Here is a tiny trained network, its code and every weight. The questions are about switching its units off for an input and a class, where a switched-off unit gives its printed mean instead of its output.

import numpy as np


def w(rows, s, z=0):
    codes = np.array(rows[::2]) - 128.0
    scale = np.full(codes.shape[1], s)
    scale[-1] = z or s
    return codes * scale


def f(y):
    return np.maximum(y, 0)


def log_softmax(a):
    a = a - a.max(-1, keepdims=True)
    return a - np.log(np.exp(a).sum(-1, keepdims=True))


def net(x, mask):
    res = np.array(x, float).reshape(1, 5) / 4 @ E
    y = f(res @ A[0][:, :-1].T + A[0][:, -1])
    res = res + np.where(mask, y, B[0][:, -1]) @ B[0][:, :-1]
    return log_softmax(res[-1] @ U[:, :-1].T + U[:, -1])


A, B = {}, {}
E = w([
[128,129,128],'x0',
[112,135,254],'x1',
[105,8,125],'x2',
[14,152,110],'x3',
[128,128,128],'x4',
],0.0082)
A[0] = w([
[137,153,103,163],'N1',
[3,167,120,175],'N2',
[166,150,161,145],'N3',
[152,115,123,155],'N4',
[119,212,204,122],'N5',
[151,191,66,194],'N6',
[93,145,155,109],'N7',
[137,126,125,137],'N8',
[142,163,94,175],'N9',
[173,148,160,143],'N10',
[116,97,164,73],'N11',
[187,117,136,252],'N12',
[157,146,156,144],'N13',
[228,72,116,220],'N14',
[161,134,156,137],'N15',
[169,117,118,161],'N16',
[117,101,161,79],'N17',
[138,147,111,129],'N18',
[147,176,81,186],'N19',
[101,59,207,25],'N20',
[151,131,156,137],'N21',
[112,43,43,116],'N22',
],0.017,0.003)
B[0] = w([
[131,100,137,165],'N1',
[122,93,3,244],'N2',
[96,153,161,186],'N3',
[150,132,124,159],'N4',
[163,214,101,236],'N5',
[136,56,152,218],'N6',
[159,136,103,166],'N7',
[136,129,129,139],'N8',
[132,89,142,180],'N9',
[92,150,164,190],'N10',
[134,91,137,161],'N11',
[161,148,183,211],'N12',
[103,149,154,175],'N13',
[229,150,125,254],'N14',
[100,139,156,174],'N15',
[166,131,128,176],'N16',
[134,96,137,158],'N17',
[130,109,134,152],'N18',
[134,73,147,198],'N19',
[141,41,147,203],'N20',
[108,140,156,166],'N21',
[72,208,94,229],'N22',
],0.057,0.0095)
U = w([
[155,72,193,164],'0',
[168,197,84,223],'1',
[93,43,106,1],'2',
[2,179,95,115],'3',
[92,208,179,93],'4',
],0.0075,0.00095)

Each question gives the input, the list of numbers given to net, and the class t.
The units are the neurons (one row each of A and B). Each row of codes is followed by its name. A weight is (code - 128) times the scale printed after its matrix; where a second scale follows, it is the last column's (A, B and U).
mask holds one flag per neuron, in row order. A switched-off neuron (its flag False) gives its mean, the last column of its row in B, instead of its output. The means were averaged over made-up inputs and are rounded, as every weight is.
A unit's drop is (log p(t) with every unit on - log p(t) with that unit switched off) / (log p(t) with every unit on - log p(t) with every unit switched off).
The circuit of an input: a set's keep is (log p(t) with only the set's units on - log p(t) with every unit switched off) / (log p(t) with every unit on - log p(t) with every unit switched off). Starting from the 12 units with the biggest drops (on a tie, the unit counted first), units are removed one at a time, each time the one whose removal leaves the highest keep (on an exact tie, the one counted first), for as long as the keep stays at least 0.8.
circuit, biggest first: the units of the circuit, biggest drop first
unit that matters most: the unit with the biggest drop
top k neurons: the k neurons with the biggest drops, biggest first
drop when u is switched off: that unit's drop, to one decimal
input [-6,1,-7,0,-3], class 4: unit that matters most -> N5
input [8,2,2,-3,8], class 0: top 2 neurons -> [N22, N5]
input [0,0,3,7,7], class 3: top 3 neurons -> [N14, N6, N22]
input [-4,-3,1,5,2], class 3: top 2 neurons -> [N22, N14]
input [-5,-2,0,8,4], class 2: top 2 neurons -> [N5, N2]
input [4,0,-6,-2,-2], class 0: top 3 neurons -> [N22, N6, N19]
input [-8,-5,2,1,5], class 3: circuit, biggest first -> [N22, N5]
input [-7,-7,1,1,-8], class 3: top 4 neurons -> [N22, N20, N5, N14]
input [-7,-1,-3,0,5], class 0: top 2 neurons -> [N2, N22]
input [-3,2,5,-3,-6], class 0: top 2 neurons -> [N20, N5]
input [0,-8,0,-4,8], class 0: top 2 neurons -> [N6, N5]
input [-5,2,0,-2,-8], class 4: top 2 neurons -> [N2, N6]
input [-7,-6,0,8,1], class 2: top 4 neurons -> [N6, N5, N2, N19]
input [-2,-1,3,8,2], class 3: circuit, biggest first -> [N14]
input [-4,-6,-6,1,-7], class 2: top 2 neurons -> [N14, N12]
input [1,7,2,-1,1], class 0: top 2 neurons -> [N20, N22]
input [-7,-2,8,2,-6], class 3: drop when N22 is switched off -> 1.1
input [6,-5,2,8,5], class 3: drop when N22 is switched off -> 1.0
input [-7,2,6,1,-6], class 2: drop when N12 is switched off -> 0.1
input [-7,2,3,1,-2], class 2: unit that matters most -> N14
